Below is a small trained network, with its code and all its weights. Each question gives an input and a target symbol and asks what happens when units are switched off, that is, made to give their printed mean instead of their output.

import numpy as np


def w(rows, s, z=0):
    codes = np.array(rows[::2]) - 128.0
    scale = np.full(codes.shape[1], s)
    scale[-1] = z or s
    return codes * scale


def norm(h):
    return h / np.sqrt((h * h).mean(-1, keepdims=True) + 1e-5)


def f(y):
    return y / 2 * (1 + np.tanh(0.7978845608 * (y + 0.044715 * y**3)))


def softmax(a):
    e = np.exp(a - a.max(-1, keepdims=True))
    return e / e.sum(-1, keepdims=True)


def log_softmax(a):
    a = a - a.max(-1, keepdims=True)
    return a - np.log(np.exp(a).sum(-1, keepdims=True))


def net(x, mask):
    ids = ['αβγδεζηθλπστφψ'.index(c) for c in x.split()]
    T = len(ids)
    res = E[ids] + P[:T]
    r = norm(res)
    for j in range(3):
        rows = slice(2 * j, 2 * j + 2)
        q, k, v = (r @ M[0][rows].T for M in (Q, K, V))
        z = softmax(np.where(np.tri(T) > 0, q @ k.T / 2**0.5, -1e9)) @ v
        o = O[0][rows]
        res = res + np.where(mask[j], z, o[:, -1]) @ o[:, :-1]
    y = f(norm(res) @ A[0][:, :-1].T + A[0][:, -1])
    res = res + np.where(mask[3:7], y, B[0][:, -1]) @ B[0][:, :-1]
    return log_softmax(norm(res)[-1] @ U[:, :-1].T + U[:, -1])


Q, K, V, O, A, B = {}, {}, {}, {}, {}, {}
E = w([
[112,168,76,138,73],'α',
[152,140,148,89,33],'β',
[113,167,74,135,80],'γ',
[225,152,173,244,122],'δ',
[251,168,93,133,93],'ε',
[103,173,77,156,89],'ζ',
[171,220,119,111,122],'η',
[97,160,55,93,153],'θ',
[169,209,85,113,131],'λ',
[96,138,83,179,127],'π',
[103,121,106,180,78],'σ',
[98,139,149,190,81],'τ',
[114,76,72,157,123],'φ',
[111,151,198,116,177],'ψ',
],0.033)
P = w([
[246,235,60,233,119],'0',
[211,216,63,216,107],'1',
[188,193,83,202,106],'2',
[159,176,80,179,99],'3',
[140,162,90,165,100],'4',
[119,139,103,143,98],'5',
[101,129,110,141,90],'6',
[80,112,122,119,93],'7',
],0.013)
Q[0] = w([
[155,156,94,62,231],'head 0',
[182,162,205,170,132],'head 0',
[217,102,147,137,82],'head 1',
[168,69,254,83,120],'head 1',
[54,182,106,124,105],'head 2',
[121,145,124,188,139],'head 2',
],0.07)
K[0] = w([
[216,142,76,10,168],'head 0',
[176,155,224,154,194],'head 0',
[215,77,143,128,60],'head 1',
[152,158,64,125,1],'head 1',
[22,80,147,99,122],'head 2',
[115,69,150,130,183],'head 2',
],0.064)
V[0] = w([
[139,163,190,94,81],'head 0',
[104,134,216,122,4],'head 0',
[87,100,168,95,93],'head 1',
[134,89,144,100,151],'head 1',
[174,223,121,70,161],'head 2',
[86,223,195,164,89],'head 2',
],0.026)
O[0] = w([
[129,204,122,83,191,118],'head 0',
[215,133,156,109,132,114],'head 0',
[236,8,208,124,96,6],'head 1',
[174,74,131,74,96,36],'head 1',
[194,72,166,15,82,181],'head 2',
[198,99,252,170,55,252],'head 2',
],0.014,0.016)
A[0] = w([
[3,79,189,116,122,126],'neuron 0',
[82,83,113,167,96,90],'neuron 1',
[116,165,161,144,118,136],'neuron 2',
[140,103,57,139,180,2],'neuron 3',
],0.05,0.0099)
B[0] = w([
[251,23,152,155,242,176],'neuron 0',
[92,243,136,76,67,173],'neuron 1',
[133,66,136,111,147,250],'neuron 2',
[164,2,146,129,26,142],'neuron 3',
],0.041,0.023)
U = w([
[134,104,123,120,124,99],'α',
[218,107,64,118,159,54],'β',
[119,84,110,109,119,81],'γ',
[122,99,121,111,115,112],'δ',
[133,121,129,130,123,113],'ε',
[76,106,164,112,95,111],'ζ',
[87,131,234,37,173,77],'η',
[163,163,77,104,120,189],'θ',
[91,116,122,66,142,169],'λ',
[155,199,166,146,185,139],'π',
[104,176,161,176,111,254],'σ',
[151,126,161,254,140,138],'τ',
[162,112,56,191,73,167],'φ',
[219,149,152,136,33,106],'ψ',
],0.02,0.0089)

Each question gives the input, a string of symbols that net reads in full, and the target symbol t.
The units are the heads (2 rows each of Q, K, V and O) and the neurons (one row each of A and B). Each row of codes is followed by its name. A weight is (code - 128) times the scale printed after its matrix; where a second scale follows, it is the last column's (O, A, B and U).
mask holds one flag per unit, heads first, then neurons. A switched-off unit (its flag False) gives its mean, the last column of its rows in O or B, instead of its output. The means were averaged over made-up inputs and are rounded, as every weight is.
A unit's drop is (log p(t) with every unit on - log p(t) with that unit switched off) / (log p(t) with every unit on - log p(t) with every unit switched off).
The circuit of an input: a set's keep is (log p(t) with only the set's units on - log p(t) with every unit switched off) / (log p(t) with every unit on - log p(t) with every unit switched off). Starting from all 7 units, units are removed one at a time, each time the one whose removal leaves the highest keep (on an exact tie, the one counted first), for as long as the keep stays at least 0.8.
units of the circuit, in order: the units of the circuit, biggest drop first
k most important neurons: the k neurons with the biggest drops, biggest first
heads that matter: for each layer, one digit per head in row order, 1 if its drop is at least 0.15 and else 0, layers parted by /
input δ θ θ ε α σ η α, target σ: units of the circuit, in order	(head 2; neuron 0; head 0)
input σ θ λ θ θ π, target π: units of the circuit, in order	(neuron 1; neuron 0; head 2)
input ζ θ δ ζ, target θ: heads that matter	001
input θ δ α, target θ: 3 most important neurons	(neuron 2; neuron 0; neuron 1)
input ε δ η, target η: units of the circuit, in order	(neuron 0; neuron 2)
input ζ τ θ ψ π ψ φ, target ψ: heads that matter	010
input φ δ η, target φ: units of the circuit, in order	(head 2; neuron 3)
input δ ψ ζ τ ζ θ, target β: heads that matter	101
input τ β π δ π γ γ, target π: heads that matter	100
input π ψ ψ σ, target ψ: most important neuron	(neuron 0)
input σ γ ψ θ ζ γ, target θ: 3 most important neurons	(neuron 2; neuron 0; neuron 3)
input σ δ η β δ σ π, target σ: 2 most important neurons	(neuron 0; neuron 1)
input δ α π, target π: units of the circuit, in order	(neuron 1; neuron 0; head 0; head 2)
input θ δ φ φ τ δ η, target τ: units of the circuit, in order	(head 2)
input λ δ δ τ δ γ, target τ: heads that matter	101
input δ δ ψ ζ π, target ψ: heads that matter	011
input θ θ α δ ζ ψ π, target ψ: heads that matter	010
input γ γ δ α δ λ, target λ: units of the circuit, in order	(neuron 0; head 0; neuron 1)
input π ψ π δ σ, target σ: units of the circuit, in order	(head 2; neuron 1)
input ψ α ζ, target ψ: units of the circuit, in order	(head 2)
input γ σ σ ψ δ α π ζ, target π: 3 most important neurons	(neuron 1; neuron 0; neuron 3)
input θ σ δ θ λ, target λ: 2 most important neurons	(neuron 0; neuron 1)
input τ φ δ φ σ, target φ: heads that matter	001
input θ λ θ ψ φ, target ψ: 3 most important neurons	(neuron 1; neuron 2; neuron 0)
